Below is a small trained network, with its code and all its weights. Each question gives an input and a class and asks what happens when units are switched off, that is, made to give their printed mean instead of their output.

import numpy as np


def w(rows, s, z=0):
    codes = np.array(rows[::2]) - 128.0
    scale = np.full(codes.shape[1], s)
    scale[-1] = z or s
    return codes * scale


def f(y):
    return y / 2 * (1 + np.tanh(0.7978845608 * (y + 0.044715 * y**3)))


def log_softmax(a):
    a = a - a.max(-1, keepdims=True)
    return a - np.log(np.exp(a).sum(-1, keepdims=True))


def net(x, mask):
    res = np.array(x, float).reshape(1, 8) / 4 @ E
    y = f(res @ A[0][:, :-1].T + A[0][:, -1])
    res = res + np.where(mask, y, B[0][:, -1]) @ B[0][:, :-1]
    return log_softmax(res[-1] @ U[:, :-1].T + U[:, -1])


A, B = {}, {}
E = w([
[175,145,57,38,239],'x0',
[226,156,54,218,117],'x1',
[85,187,66,52,83],'x2',
[198,86,3,114,45],'x3',
[32,231,76,206,138],'x4',
[179,224,187,51,36],'x5',
[174,134,148,87,111],'x6',
[190,179,144,159,178],'x7',
],0.0065)
A[0] = w([
[104,231,124,66,31,206],'N1',
[118,189,170,124,53,155],'N2',
[39,90,168,42,173,255],'N3',
[192,79,170,189,53,136],'N4',
[208,91,85,113,150,131],'N5',
[165,156,170,79,218,153],'N6',
[200,186,136,254,223,165],'N7',
[218,75,185,223,57,157],'N8',
[32,72,127,145,186,183],'N9',
[133,130,128,111,54,202],'N10',
[187,97,67,11,74,190],'N11',
[197,104,74,78,202,152],'N12',
[24,68,82,195,120,169],'N13',
[172,100,150,128,143,76],'N14',
[119,149,114,246,195,189],'N15',
],0.0075,0.0047)
B[0] = w([
[102,251,234,191,105,245],'N1',
[186,208,168,187,35,188],'N2',
[56,91,234,43,105,225],'N3',
[190,21,143,187,51,189],'N4',
[233,92,60,62,115,190],'N5',
[90,143,145,47,240,188],'N6',
[79,132,23,225,225,225],'N7',
[234,2,108,211,97,215],'N8',
[30,62,141,153,107,197],'N9',
[130,181,166,187,19,188],'N10',
[191,233,90,75,11,254],'N11',
[90,225,24,17,164,209],'N12',
[75,97,110,195,27,212],'N13',
[164,82,64,61,149,135],'N14',
[80,103,69,235,191,221],'N15',
],0.0064,0.0077)
U = w([
[184,210,49,6,154,72],'0',
[114,235,223,162,48,146],'1',
[4,105,123,127,131,249],'2',
[212,16,131,174,67,109],'3',
[120,178,53,190,254,2],'4',
[61,145,246,8,219,67],'5',
],0.0071,0.0039)

Each question gives the input, the list of numbers given to net, and the class t.
The units are the neurons (one row each of A and B). Each row of codes is followed by its name. A weight is (code - 128) times the scale printed after its matrix; where a second scale follows, it is the last column's (A, B and U).
mask holds one flag per neuron, in row order. A switched-off neuron (its flag False) gives its mean, the last column of its row in B, instead of its output. The means were averaged over made-up inputs and are rounded, as every weight is.
A unit's drop is (log p(t) with every unit on - log p(t) with that unit switched off) / (log p(t) with every unit on - log p(t) with every unit switched off).
The circuit of an input: a set's keep is (log p(t) with only the set's units on - log p(t) with every unit switched off) / (log p(t) with every unit on - log p(t) with every unit switched off). Starting from the 12 units with the biggest drops (on a tie, the unit counted first), units are removed one at a time, each time the one whose removal leaves the highest keep (on an exact tie, the one counted first), for as long as the keep stays at least 0.8.
circuit, biggest first: the units of the circuit, biggest drop first
unit that matters most: the unit with the biggest drop
k most important neurons: the k neurons with the biggest drops, biggest first
drop when u is switched off: that unit's drop, to one decimal
input [3,1,-7,-3,-3,-8,6,-5], class 2: unit that matters most : N9
input [-7,0,-4,-7,1,-1,8,6], class 3: circuit, biggest first : [N8, N1]
input [-4,1,1,-2,-4,-1,3,0], class 3: circuit, biggest first : [N1, N8]
input [7,0,3,-6,-4,3,3,5], class 5: 3 most important neurons : [N6, N3, N8]
input [-2,2,-3,-8,-4,3,7,2], class 5: 3 most important neurons : [N6, N13, N11]
input [4,-4,7,8,-1,1,-8,-5], class 1: circuit, biggest first : [N1, N10]
input [-7,-7,6,-6,-3,-1,-4,4], class 5: 2 most important neurons : [N3, N11]
input [-2,-8,-4,-7,2,6,-6,-7], class 5: 2 most important neurons : [N3, N11]
input [-7,-3,-7,6,0,5,2,6], class 3: drop when N11 is switched off : 0.0
input [-6,-1,0,-8,-6,-3,8,0], class 3: drop when N8 is switched off : 0.9
input [4,8,-4,1,5,4,-5,-6], class 4: drop when N7 is switched off : 0.1
input [-8,-4,-5,-1,-1,-2,-7,7], class 3: drop when N8 is switched off : 0.3
